Below is a small trained network, with its code and all its weights. Each question gives an input and a class and asks what happens when units are switched off, that is, made to give their printed mean instead of their output.

import numpy as np


def w(rows, s, z=0):
    codes = np.array(rows[::2]) - 128.0
    scale = np.full(codes.shape[1], s)
    scale[-1] = z or s
    return codes * scale


def norm(h):
    return h / np.sqrt((h * h).mean(-1, keepdims=True) + 1e-5)


def f(y):
    return np.maximum(y, 0)


def log_softmax(a):
    a = a - a.max(-1, keepdims=True)
    return a - np.log(np.exp(a).sum(-1, keepdims=True))


def net(x, mask):
    res = np.array(x, float).reshape(1, 4) / 4 @ E
    u = 0
    for l in range(4):
        y = f(norm(res) @ A[l][:, :-1].T + A[l][:, -1])
        res = res + np.where(mask[u : u + 4], y, B[l][:, -1]) @ B[l][:, :-1]
        u += 4
    return log_softmax(norm(res)[-1] @ U[:, :-1].T + U[:, -1])


A, B = {}, {}
E = w([
[106,99,253],'x0',
[71,151,155],'x1',
[68,52,44],'x2',
[128,128,130],'x3',
],0.007)
A[0] = w([
[158,217,206,187],'0.n0',
[3,25,128,8],'0.n1',
[1,157,231,67],'0.n2',
[242,194,49,213],'0.n3',
],0.0071,0.0013)
B[0] = w([
[249,75,62,233],'0.n0',
[236,93,116,235],'0.n1',
[73,176,127,228],'0.n2',
[87,130,84,254],'0.n3',
],0.011,0.0043)
A[1] = w([
[194,125,187,78],'1.n0',
[133,53,102,117],'1.n1',
[132,3,50,86],'1.n2',
[158,71,196,5],'1.n3',
],0.014,0.0022)
B[1] = w([
[116,45,147,175],'1.n0',
[203,131,254,185],'1.n1',
[182,214,125,248],'1.n2',
[32,45,88,164],'1.n3',
],0.0072,0.011)
A[2] = w([
[254,170,35,86],'2.n0',
[31,129,33,6],'2.n1',
[113,246,23,150],'2.n2',
[219,78,67,70],'2.n3',
],0.0046,0.002)
B[2] = w([
[168,84,104,253],'2.n0',
[66,85,155,138],'2.n1',
[119,49,228,216],'2.n2',
[170,157,254,189],'2.n3',
],0.0056,0.0052)
A[3] = w([
[174,246,45,255],'3.n0',
[203,94,128,119],'3.n1',
[147,76,166,144],'3.n2',
[2,83,142,137],'3.n3',
],0.0088,0.0022)
B[3] = w([
[3,58,174,254],'3.n0',
[132,235,201,228],'3.n1',
[107,130,43,181],'3.n2',
[115,206,158,160],'3.n3',
],0.0067,0.0072)
U = w([
[214,112,91,42],'0',
[40,12,71,250],'1',
[109,203,134,91],'2',
],0.011,0.0012)

Each question gives the input, the list of numbers given to net, and the class t.
The units are the neurons (one row each of A and B). Each row of codes is followed by its name. A weight is (code - 128) times the scale printed after its matrix; where a second scale follows, it is the last column's (A, B and U).
mask holds one flag per neuron, layer by layer. A switched-off neuron (its flag False) gives its mean, the last column of its row in B, instead of its output. The means were averaged over made-up inputs and are rounded, as every weight is.
A unit's drop is (log p(t) with every unit on - log p(t) with that unit switched off) / (log p(t) with every unit on - log p(t) with every unit switched off).
The circuit of an input: a set's keep is (log p(t) with only the set's units on - log p(t) with every unit switched off) / (log p(t) with every unit on - log p(t) with every unit switched off). Starting from the 12 units with the biggest drops (on a tie, the unit counted first), units are removed one at a time, each time the one whose removal leaves the highest keep (on an exact tie, the one counted first), for as long as the keep stays at least 0.8.
circuit, biggest first: the units of the circuit, biggest drop first
top k neurons: the k neurons with the biggest drops, biggest first
top k neurons in layer l: the k neurons of layer l with the biggest drops, biggest first
drop of u: that unit's drop, to one decimal
input [3,5,8,7], class 0: circuit, biggest first : [0.n1]
input [-5,-5,-4,1], class 1: circuit, biggest first : [0.n1 0.n3 3.n0]
input [2,-5,1,0], class 2: top 2 neurons : [0.n1 0.n0]
input [-6,-5,3,7], class 1: circuit, biggest first : [3.n0 0.n0]
input [7,-7,0,4], class 1: top 2 neurons in layer 1 : [1.n3 1.n2]
input [-5,5,6,-2], class 0: top 3 neurons : [0.n2 0.n1 1.n1]
input [-3,-7,0,5], class 2: top 3 neurons : [0.n2 0.n0 0.n1]
input [4,-2,1,2], class 1: top 3 neurons in layer 0 : [0.n3 0.n0 0.n2]
input [-5,1,2,-3], class 1: top 3 neurons : [0.n0 0.n1 3.n0]
input [2,5,4,-7], class 2: top 4 neurons : [0.n2 0.n0 1.n2 2.n2]
input [-2,-6,4,-8], class 2: top 2 neurons : [0.n0 1.n2]
input [-8,0,-6,3], class 1: top 2 neurons in layer 0 : [0.n3 0.n1]
input [-7,7,-1,6], class 1: top 2 neurons : [1.n1 3.n1]
input [-5,6,8,-5], class 0: top 2 neurons : [0.n1 0.n2]
input [7,-4,7,-1], class 0: circuit, biggest first : [1.n2]
input [-1,-2,6,8], class 0: top 2 neurons in layer 0 : [0.n1 0.n2]
input [-4,4,0,-6], class 1: top 2 neurons in layer 1 : [1.n1 1.n0]
input [8,-3,-5,-7], class 1: drop of 0.n3 : -0.1
input [2,5,6,0], class 0: drop of 1.n2 : -0.1
input [0,3,6,-8], class 0: drop of 0.n1 : 0.2
input [6,-6,7,-2], class 0: drop of 1.n2 : 0.1
input [-7,5,-5,-1], class 1: top 2 neurons in layer 0 : [0.n1 0.n3]
